[ 5.06 -0.09  0.26 -0.91  0.24  0.32 -0.30  0.28 -0.67  1.41  0.42 -0.16
  0.32  0.42 -0.19 -0.71 -0.17 -0.11  0.22]
N
[ 5.13 -0.25 -0.04 -2.39 -0.87  0.21 -0.28  0.45 -0.22  1.15  0.22 -0.34
  0.52  0.65 -1.75 -0.56 -0.44 -0.10 -0.35]
N
[ 4.04  0.14  0.16 -0.80  0.28  0.27  0.68  0.22 -0.10  1.18 -0.06 -0.78
 -0.03  0.04 -0.34 -0.70  0.20  0.36  0.28]
Z
[ 5.34 -0.18  0.29 -1.17  0.10 -0.02 -0.11  0.89 -0.53  1.25 -0.25 -0.65
  0.09  0.78 -0.02 -0.37 -0.50 -0.10  0.27]
N
[ 4.16 -0.13 -0.35 -1.73  0.52  0.43  0.23 -0.11 -0.39  0.78  1.13 -0.75
  0.45  0.65 -0.12 -0.11 -0.05 -0.79  0.35]
H
[ 7.38 -0.27  0.55 -1.56  0.34  0.09  0.08  0.27 -0.97  1.58  0.43 -0.57
  0.26  0.79 -0.04 -0.59 -0.26  0.24  0.14]
N
[-1.48 -0.13  0.05 -0.44 -0.24 -0.05  0.04 -0.14 -1.00  0.60  0.51 -0.27
  0.14 -0.12 -0.25 -0.44  0.37  0.63  0.57]
A
[ 2.39 -0.09  0.03 -1.08  0.27  0.10 -0.06 -0.11 -0.35  1.52  0.62 -0.23
  0.68  0.01 -0.42 -0.51  0.15  0.39 -0.03]
V
[ 7.38  0.19  0.18 -0.72 -0.02  0.30 -0.10  0.12 -0.05  0.70 -0.47 -0.64
 -0.04  0.39 -0.42 -0.45 -0.12  0.38 -0.10]
N
[-3.31 -0.03 -0.07 -0.52 -0.13 -0.16  0.15 -0.10 -0.29  0.92  0.30 -0.38
 -0.18  0.15 -0.47 -0.35 -0.08  0.12  0.07]
A
[ 5.32 -0.38  0.18 -0.63 -0.09  0.26  0.21 -0.09 -0.04  1.21 -0.28 -0.69
  0.17  0.45 -0.26 -0.35 -0.39  0.28  0.07]
N
[ 5.47 -0.71  0.34 -1.45  0.11 -0.25  0.58  0.01 -0.67  1.44  0.36 -0.59
  0.77  0.82 -0.61 -0.72  0.11  0.45  0.37]
A
[ 5.62  0.20 -0.07 -2.07  0.35  0.15  0.79 -0.08 -0.61  0.84  0.34 -0.12
  0.50  1.22 -0.22  0.14  0.10  0.30 -0.07]
H
[-0.06 -0.17  0.18 -1.34  0.08  0.07 -0.41 -0.17 -0.06  1.31  0.83 -0.66
 -0.08  0.18 -0.20 -0.39  0.36  0.23 -0.21]
A
[ 3.35  0.17  0.18 -1.63  0.34  0.28 -0.02  0.28 -0.28  0.46  0.46 -0.46
  0.08  0.68 -0.31 -0.30  0.40 -0.12  0.21]
H
[ 4.93 -0.51  0.48 -0.98  0.13  0.24  0.07  0.42  0.08  1.49 -0.10 -0.91
  0.20  0.12 -0.12 -0.56  0.00  0.40 -0.09]
V
[ 5.28  0.21  0.10 -1.68  0.08  0.20  0.48  0.13 -0.57  1.06  1.00 -0.44
 -0.05  0.33  0.02  0.18  0.55 -0.22 -0.32]
H
[ 3.55 -0.50 -0.41 -0.98 -0.05 -0.22  0.10 -0.14 -0.36  1.28  0.34 -0.24
  0.56  0.65 -0.22 -0.69  0.09  0.22  0.18]
N
[ 4.40 -0.18  0.35 -1.42  0.40  0.14  0.10  0.55 -0.32  1.46  0.89 -0.38
 -0.38  0.28 -0.15 -0.78 -0.33 -0.08  0.02]
Z
[ 7.05  0.09 -0.30 -2.11 -0.54 -0.02  0.90  0.03 -0.49  1.07  0.32 -0.68
 -0.04  0.66 -0.01 -0.15  0.04  0.76 -0.19]
H
[ 6.31  0.37  0.45 -1.14  0.03  0.22  0.22  0.34 -0.05  1.23 -0.12 -0.90
  0.20  0.02 -0.40 -0.19 -0.26  0.23 -0.09]
N
[ 4.82 -0.27  0.24 -0.62  0.22 -0.32 -0.62 -0.39 -0.13  1.56  0.70  0.20
  0.19  0.37 -0.14  0.34 -0.29  0.23  0.25]
N
[ 0.59  0.11  0.14 -1.42 -0.19 -0.36  0.11  0.43  0.07  1.45  0.40 -0.28
  0.26  0.65  0.07 -0.62  0.00 -0.04  0.88]
A
[-0.24 -0.28 -0.51 -1.10  0.16 -0.20  0.08 -0.33 -0.21  1.28  0.56 -0.06
  0.38  0.71  0.17 -0.66  0.05  0.24  0.27]
A
[ 2.74  0.03 -1.73 -1.39  0.05  0.08  0.10  0.36 -0.43  0.48  0.89 -1.16
  0.02  0.90  0.56  0.27  0.26 -0.04 -0.14]
H
[ 4.68  0.09  0.01 -0.47 -0.14 -0.01 -0.18  0.27 -0.54  1.34 -0.37 -0.38
 -0.02  0.61 -0.07 -0.27 -0.12  0.24  0.11]
N
[ 2.89  0.08 -0.33 -1.25  0.08  0.19 -0.52  0.45 -0.30  0.94 -0.04 -0.42
  0.20  0.97 -0.02 -0.11  0.36 -0.10  0.18]
H
[ 3.04 -0.59 -0.32 -1.47  0.05  0.01 -0.35  0.39 -0.10  1.81  1.05  0.20
  0.26  0.36  0.03 -0.03 -0.27 -0.05  0.29]
R
[ 3.38  0.21  0.15 -1.67  0.28  0.38  0.06  0.57 -0.43  0.85 -0.54 -0.51
  0.16  0.52 -0.24 -0.19  0.24  0.47  0.09]
H
[ 2.09 -0.03  0.09 -1.14  0.18  0.09  0.29  0.34 -0.53  1.68  0.58 -0.33
  0.03  0.20 -0.19 -0.28 -0.31  0.19 -0.88]
A
[ 3.24  0.00 -0.50 -1.40 -0.28  0.39  0.46  0.35 -0.55  0.40  0.53 -0.66
 -0.29  0.61  1.04 -0.47 -0.02 -0.03 -0.05]
H

[-0.35  0.19 -0.10 -0.05  0.11 -0.18  0.09 -0.07 -0.40 -0.31  0.55 -0.01
  0.47 -0.40 -0.03  0.11  0.12 -0.14  0.02]
(21)
[ 0.25 -0.12  0.12  0.04  0.23 -0.46  0.34  0.35 -0.91 -0.26 -0.08  0.27
  1.24 -0.77 -1.08  0.84  0.23 -0.39 -0.14]
(21)
[ 0.13  0.20 -0.28  0.02  0.32 -0.42  1.01 -0.23 -0.65 -0.22  0.74 -0.08
  0.90 -0.03  0.45  0.49 -0.01 -0.28 -0.39]
(28)
[ 0.11  0.06 -0.09  0.08  0.33 -0.59  0.62  0.06 -0.94 -0.33  0.15  0.17
  1.18 -0.53 -0.61  0.78  0.20 -0.44 -0.18]
(27)
[ 0.01  0.12  0.21  0.04  0.69 -0.30  0.64  0.11 -0.73 -0.42  0.05  0.24
  0.85 -0.46 -1.60  1.04  0.67 -0.19  0.02]
(28)
[-0.21  0.21  0.00  0.07  0.57 -0.36  0.47  0.02 -1.14 -0.45  0.73  0.11
  1.16 -0.76 -0.86  0.85  0.43 -0.39 -0.07]
(21)
